Below is a small trained network, with its code and all its weights. Each question gives an input and a class and asks what happens when units are switched off, that is, made to give their printed mean instead of their output.

import numpy as np


def w(rows, s, z=0):
    codes = np.array(rows[::2]) - 128.0
    scale = np.full(codes.shape[1], s)
    scale[-1] = z or s
    return codes * scale


def f(y):
    return np.maximum(y, 0)


def log_softmax(a):
    a = a - a.max(-1, keepdims=True)
    return a - np.log(np.exp(a).sum(-1, keepdims=True))


def net(x, mask):
    res = np.array(x, float).reshape(1, 7) / 4 @ E
    y = f(res @ A[0][:, :-1].T + A[0][:, -1])
    res = res + np.where(mask, y, B[0][:, -1]) @ B[0][:, :-1]
    return log_softmax(res[-1] @ U[:, :-1].T + U[:, -1])


A, B = {}, {}
E = w([
[161,202,37,92,41,168,187,147,77,79,134,155],'x0',
[149,91,172,73,118,215,149,174,68,210,136,47],'x1',
[178,52,118,128,177,125,144,57,8,83,98,124],'x2',
[157,137,91,142,137,160,208,16,180,185,155,105],'x3',
[169,128,138,109,127,113,119,136,153,118,112,116],'x4',
[117,140,152,73,171,88,241,149,116,171,72,194],'x5',
[187,135,196,169,152,169,145,166,131,96,225,197],'x6',
],0.011)
A[0] = w([
[139,130,114,145,160,108,113,78,106,70,106,165,82],'n0',
[141,119,122,117,157,110,186,173,114,181,71,194,125],'n1',
[178,161,44,87,54,123,144,149,87,122,144,138,45],'n2',
[117,114,155,58,112,214,122,145,83,171,116,85,55],'n3',
[87,199,149,134,62,118,133,180,237,190,143,125,84],'n4',
[190,34,95,151,155,97,166,105,44,98,101,93,120],'n5',
[177,137,95,126,116,150,181,35,181,180,170,93,86],'n6',
[169,114,154,122,145,165,128,121,113,136,188,167,65],'n7',
[133,124,112,152,118,159,77,126,144,130,177,117,133],'n8',
[155,115,155,84,111,177,104,109,93,155,102,119,118],'n9',
[105,95,129,137,122,117,115,186,71,85,117,138,103],'n10',
[142,115,100,174,99,170,67,116,136,99,161,53,96],'n11',
[108,123,155,78,100,87,82,207,90,92,119,124,41],'n12',
[96,100,96,135,112,80,105,129,130,169,82,94,58],'n13',
[113,49,193,166,188,98,94,118,155,187,158,130,65],'n14',
[80,145,64,85,82,85,96,108,135,179,8,56,101],'n15',
[147,192,109,86,130,162,163,137,111,60,174,139,104],'n16',
[172,105,103,175,68,154,75,119,114,89,160,95,109],'n17',
[155,136,128,133,131,145,176,39,165,166,150,126,135],'n18',
[106,175,99,155,140,27,120,62,183,66,127,211,93],'n19',
[116,122,176,131,171,123,109,111,159,154,116,95,99],'n20',
[113,124,126,53,150,90,214,162,128,163,103,175,2],'n21',
[152,106,173,95,119,163,144,149,80,194,161,72,41],'n22',
[166,113,180,137,106,142,133,146,135,101,168,185,47],'n23',
[103,120,150,109,91,71,64,218,69,124,112,164,145],'n24',
[217,135,181,192,153,142,132,165,135,153,201,198,118],'n25',
[137,143,179,107,168,113,195,148,127,122,155,176,100],'n26',
[89,151,130,72,137,97,146,119,120,145,64,128,50],'n27',
[117,59,159,154,176,107,104,117,156,149,106,104,86],'n28',
[84,99,89,131,102,115,111,95,108,143,89,112,126],'n29',
[157,160,79,101,57,167,146,136,93,115,124,142,53],'n30',
[140,119,145,87,146,199,142,169,125,179,122,97,71],'n31',
[79,170,116,142,97,125,127,204,181,184,128,100,69],'n32',
],0.011,0.0029)
B[0] = w([
[147,155,225,141,39,75,188,140,121,36,92,143,184],'n0',
[74,37,62,76,120,26,14,86,107,137,196,113,203],'n1',
[106,125,98,227,236,83,195,218,189,207,49,213,216],'n2',
[106,186,182,142,53,76,144,139,215,30,131,121,206],'n3',
[217,7,186,192,19,122,178,27,56,99,76,148,233],'n4',
[236,40,180,199,54,124,133,63,14,105,76,168,222],'n5',
[115,136,157,38,232,215,86,51,170,121,124,188,221],'n6',
[163,173,120,154,75,152,115,128,108,150,128,67,169],'n7',
[144,109,94,111,129,68,65,128,126,139,140,119,176],'n8',
[110,118,205,156,59,105,156,132,140,88,130,124,175],'n9',
[153,142,122,66,155,195,98,41,156,141,103,179,176],'n10',
[77,41,60,22,176,17,31,158,135,99,226,75,205],'n11',
[100,136,153,95,170,199,64,118,130,136,131,218,189],'n12',
[161,214,95,173,170,156,171,167,111,155,145,37,178],'n13',
[49,58,114,245,177,118,197,228,145,223,52,154,217],'n14',
[168,235,111,155,137,171,117,128,72,173,162,5,246],'n15',
[138,114,63,190,122,88,115,170,176,193,15,134,193],'n16',
[119,48,90,68,111,64,80,177,113,177,200,108,199],'n17',
[96,131,118,40,155,225,46,54,153,111,101,175,203],'n18',
[81,205,245,107,56,122,195,180,216,52,217,152,249],'n19',
[92,121,108,175,203,129,180,169,179,165,95,191,181],'n20',
[93,82,125,45,119,64,101,158,127,193,198,153,210],'n21',
[64,195,188,162,57,126,155,139,210,20,142,145,200],'n22',
[139,218,72,159,173,167,144,117,73,144,158,84,170],'n23',
[131,152,164,43,221,232,68,32,172,101,59,157,206],'n24',
[201,242,72,170,135,201,146,154,30,160,162,12,205],'n25',
[165,85,60,80,128,73,1,182,123,152,204,8,183],'n26',
[133,164,54,85,113,98,92,151,68,168,200,67,184],'n27',
[104,97,112,183,142,121,187,146,221,173,78,110,194],'n28',
[181,176,86,107,92,135,142,157,93,144,153,87,180],'n29',
[76,91,96,205,199,88,173,175,237,194,3,159,204],'n30',
[55,195,182,111,91,91,143,129,160,33,172,123,190],'n31',
[214,42,143,167,74,124,128,60,27,108,99,173,201],'n32',
],0.0064,0.018)
U = w([
[86,88,107,185,170,108,181,197,167,198,49,160,92],'0',
[81,169,185,129,63,102,162,157,168,30,158,144,99],'1',
[109,40,84,73,124,52,68,146,108,161,201,111,155],'2',
[196,33,151,159,63,132,160,67,50,107,80,155,254],'3',
[163,202,89,145,133,173,131,152,77,170,144,63,111],'4',
[106,112,143,54,197,247,100,68,152,121,97,183,94],'5',
],0.011,0.0016)

Each question gives the input, the list of numbers given to net, and the class t.
The units are the neurons (one row each of A and B). Each row of codes is followed by its name. A weight is (code - 128) times the scale printed after its matrix; where a second scale follows, it is the last column's (A, B and U).
mask holds one flag per neuron, in row order. A switched-off neuron (its flag False) gives its mean, the last column of its row in B, instead of its output. The means were averaged over made-up inputs and are rounded, as every weight is.
A unit's drop is (log p(t) with every unit on - log p(t) with that unit switched off) / (log p(t) with every unit on - log p(t) with every unit switched off).
The circuit of an input: a set's keep is (log p(t) with only the set's units on - log p(t) with every unit switched off) / (log p(t) with every unit on - log p(t) with every unit switched off). Starting from the 12 units with the biggest drops (on a tie, the unit counted first), units are removed one at a time, each time the one whose removal leaves the highest keep (on an exact tie, the one counted first), for as long as the keep stays at least 0.8.
circuit, biggest first: the units of the circuit, biggest drop first
unit that matters most: the unit with the biggest drop
k most important neurons: the k neurons with the biggest drops, biggest first
drop of u: that unit's drop, to one decimal
input [0,-4,0,-5,7,8,-8], class 2: most important neuron -> [n1]
input [8,-2,-5,-7,-8,2,6], class 0: 2 most important neurons -> [n16; n2]
input [-1,-8,8,-6,-4,1,1], class 1: 4 most important neurons -> [n19; n4; n0; n32]
input [1,-2,-7,-4,-2,5,7], class 3: 2 most important neurons -> [n4; n32]
input [6,-2,0,4,8,8,5], class 2: 3 most important neurons -> [n26; n1; n21]
input [-8,8,-4,-2,-1,-7,6], class 0: 2 most important neurons -> [n14; n19]
input [-7,8,0,0,7,7,-2], class 1: 2 most important neurons -> [n22; n31]
input [4,4,1,4,-6,1,-2], class 0: 3 most important neurons -> [n19; n30; n2]
input [1,-5,-6,-8,-3,3,-7], class 5: 2 most important neurons -> [n24; n12]
input [3,8,-4,5,3,-1,8], class 1: 3 most important neurons -> [n22; n31; n3]
input [-3,0,4,-7,3,7,4], class 2: 3 most important neurons -> [n26; n1; n6]
input [4,0,-7,-5,-2,7,-5], class 2: 3 most important neurons -> [n21; n1; n27]
input [5,4,4,-4,8,6,7], class 4: 3 most important neurons -> [n25; n23; n11]
input [-3,2,6,-5,-1,-3,0], class 3: circuit, biggest first -> [n5]
input [-3,0,-8,2,-4,8,-1], class 2: 3 most important neurons -> [n21; n1; n26]
input [-3,0,-3,8,8,-7,5], class 5: drop of n27 -> 0.4
input [-2,3,3,-8,6,0,3], class 5: drop of n21 -> 0.0
input [2,-6,4,2,-7,-5,8], class 4: drop of n23 -> 0.2
input [2,1,1,-5,-8,4,3], class 5: drop of n17 -> 0.1
input [5,-2,5,-8,-8,7,1], class 5: unit that matters most -> n24
